Here is a tiny trained network, its code and every weight. The questions are about switching its units off for an input and a class, where a switched-off unit gives its printed mean instead of its output.

import numpy as np


def w(rows, s, z=0):
    codes = np.array(rows[::2]) - 128.0
    scale = np.full(codes.shape[1], s)
    scale[-1] = z or s
    return codes * scale


def norm(h):
    return h / np.sqrt((h * h).mean(-1, keepdims=True) + 1e-5)


def f(y):
    return y / 2 * (1 + np.tanh(0.7978845608 * (y + 0.044715 * y**3)))


def log_softmax(a):
    a = a - a.max(-1, keepdims=True)
    return a - np.log(np.exp(a).sum(-1, keepdims=True))


def net(x, mask):
    res = np.array(x, float).reshape(1, 6) / 4 @ E
    u = 0
    for l in range(4):
        y = f(norm(res) @ A[l][:, :-1].T + A[l][:, -1])
        res = res + np.where(mask[u : u + 9], y, B[l][:, -1]) @ B[l][:, :-1]
        u += 9
    return log_softmax(norm(res)[-1] @ U[:, :-1].T + U[:, -1])


A, B = {}, {}
E = w([
[87,240,216],'x0',
[120,132,118],'x1',
[17,152,2],'x2',
[130,130,126],'x3',
[127,124,128],'x4',
[235,207,36],'x5',
],0.006)
A[0] = w([
[164,54,38,17],'0.n0',
[235,183,39,40],'0.n1',
[86,160,72,30],'0.n2',
[120,175,123,94],'0.n3',
[103,253,148,63],'0.n4',
[77,224,136,64],'0.n5',
[146,80,81,62],'0.n6',
[67,164,61,3],'0.n7',
[175,65,73,28],'0.n8',
],0.012,0.0023)
B[0] = w([
[200,64,193,195],'0.n0',
[17,139,6,255],'0.n1',
[149,140,95,165],'0.n2',
[110,127,151,144],'0.n3',
[133,131,232,221],'0.n4',
[151,109,198,196],'0.n5',
[147,99,155,151],'0.n6',
[175,134,87,184],'0.n7',
[177,81,164,169],'0.n8',
],0.021,0.0053)
A[1] = w([
[245,138,220,94],'1.n0',
[31,251,60,51],'1.n1',
[178,78,121,5],'1.n2',
[81,212,253,36],'1.n3',
[125,162,135,124],'1.n4',
[39,29,202,96],'1.n5',
[166,88,120,50],'1.n6',
[182,116,171,125],'1.n7',
[15,1,192,60],'1.n8',
],0.0074,0.0025)
B[1] = w([
[146,154,6,222],'1.n0',
[211,67,84,205],'1.n1',
[161,156,195,121],'1.n2',
[241,129,208,253],'1.n3',
[145,130,138,128],'1.n4',
[68,88,54,221],'1.n5',
[145,149,192,122],'1.n6',
[164,153,67,158],'1.n7',
[44,86,45,219],'1.n8',
],0.011,0.0037)
A[2] = w([
[214,140,98,247],'2.n0',
[130,130,114,172],'2.n1',
[123,221,146,117],'2.n2',
[91,224,118,106],'2.n3',
[135,103,131,135],'2.n4',
[2,95,134,167],'2.n5',
[157,49,57,110],'2.n6',
[81,179,143,96],'2.n7',
[108,135,145,3],'2.n8',
],0.012,0.0021)
B[2] = w([
[50,205,123,200],'2.n0',
[114,135,159,140],'2.n1',
[38,120,217,150],'2.n2',
[19,10,216,135],'2.n3',
[154,151,99,140],'2.n4',
[39,214,60,203],'2.n5',
[207,216,236,253],'2.n6',
[164,76,196,128],'2.n7',
[211,117,115,113],'2.n8',
],0.011,0.0067)
A[3] = w([
[90,91,74,239],'3.n0',
[138,120,147,105],'3.n1',
[166,115,177,151],'3.n2',
[155,232,158,255],'3.n3',
[146,54,83,131],'3.n4',
[116,148,133,101],'3.n5',
[81,213,87,30],'3.n6',
[60,103,68,157],'3.n7',
[156,4,76,72],'3.n8',
],0.014,0.0019)
B[3] = w([
[43,88,159,195],'3.n0',
[117,105,140,132],'3.n1',
[124,65,124,190],'3.n2',
[154,90,34,254],'3.n3',
[97,156,184,148],'3.n4',
[138,136,114,136],'3.n5',
[178,78,107,226],'3.n6',
[53,55,139,221],'3.n7',
[110,146,255,158],'3.n8',
],0.019,0.0067)
U = w([
[190,141,246,74],'0',
[132,61,102,252],'1',
[23,134,89,102],'2',
[175,147,64,81],'3',
],0.011,0.0017)

Each question gives the input, the list of numbers given to net, and the class t.
The units are the neurons (one row each of A and B). Each row of codes is followed by its name. A weight is (code - 128) times the scale printed after its matrix; where a second scale follows, it is the last column's (A, B and U).
mask holds one flag per neuron, layer by layer. A switched-off neuron (its flag False) gives its mean, the last column of its row in B, instead of its output. The means were averaged over made-up inputs and are rounded, as every weight is.
A unit's drop is (log p(t) with every unit on - log p(t) with that unit switched off) / (log p(t) with every unit on - log p(t) with every unit switched off).
The circuit of an input: a set's keep is (log p(t) with only the set's units on - log p(t) with every unit switched off) / (log p(t) with every unit on - log p(t) with every unit switched off). Starting from the 12 units with the biggest drops (on a tie, the unit counted first), units are removed one at a time, each time the one whose removal leaves the highest keep (on an exact tie, the one counted first), for as long as the keep stays at least 0.8.
units of the circuit, in order: the units of the circuit, biggest drop first
top k neurons: the k neurons with the biggest drops, biggest first
k most important neurons of layer l: the k neurons of layer l with the biggest drops, biggest first
drop when u is switched off: that unit's drop, to one decimal
input [7,6,1,-6,-8,-6], class 0: units of the circuit, in order -> (0.n1)
input [1,1,8,-3,8,-5], class 3: top 2 neurons -> (0.n1, 1.n1)
input [4,0,-2,8,-6,3], class 0: top 2 neurons -> (0.n4, 1.n3)
input [-4,-4,-5,0,-1,4], class 3: top 3 neurons -> (2.n6, 0.n4, 1.n5)
input [-8,-1,8,-2,3,-2], class 0: units of the circuit, in order -> (0.n0, 3.n8)
input [-1,-7,-7,2,2,-8], class 2: units of the circuit, in order -> (0.n0, 2.n5)
input [0,-1,-8,-5,-1,-6], class 3: top 3 neurons -> (0.n4, 0.n1, 2.n6)
input [-2,-3,-7,0,1,-8], class 2: top 2 neurons -> (0.n0, 1.n8)
input [-5,5,7,-3,-3,-6], class 3: top 3 neurons -> (2.n6, 0.n1, 0.n7)
input [-8,-5,-8,-7,6,-2], class 0: top 2 neurons -> (0.n8, 2.n5)
input [-7,-5,-8,-4,-8,-1], class 3: 2 most important neurons of layer 1 -> (1.n0, 1.n7)
input [2,2,-1,6,4,0], class 0: 2 most important neurons of layer 0 -> (0.n4, 0.n1)
input [4,3,-7,-2,-5,-3], class 3: top 4 neurons -> (1.n3, 0.n1, 1.n0, 3.n7)
input [6,-4,-1,-8,-6,4], class 0: units of the circuit, in order -> (0.n4)
input [-7,0,7,6,-6,-2], class 0: units of the circuit, in order -> (0.n0, 3.n8)
input [-7,-3,-5,-4,-2,7], class 0: top 2 neurons -> (0.n0, 0.n8)
input [0,6,-8,-6,3,4], class 3: top 2 neurons -> (1.n1, 2.n6)
input [-7,-1,7,-5,-6,-5], class 0: top 2 neurons -> (0.n0, 2.n5)
input [-4,5,8,-3,-8,-4], class 3: 2 most important neurons of layer 0 -> (0.n1, 0.n7)
input [-4,-2,7,0,-6,-2], class 3: most important neuron of layer 0 -> (0.n7)
input [1,-4,0,-1,5,7], class 2: drop when 1.n2 is switched off -> 0.0
input [1,-2,-4,7,-3,0], class 3: drop when 3.n7 is switched off -> 0.1
input [4,-1,1,-3,-8,2], class 0: drop when 0.n4 is switched off -> 0.7
input [1,4,6,-1,8,1], class 3: drop when 3.n7 is switched off -> 0.1
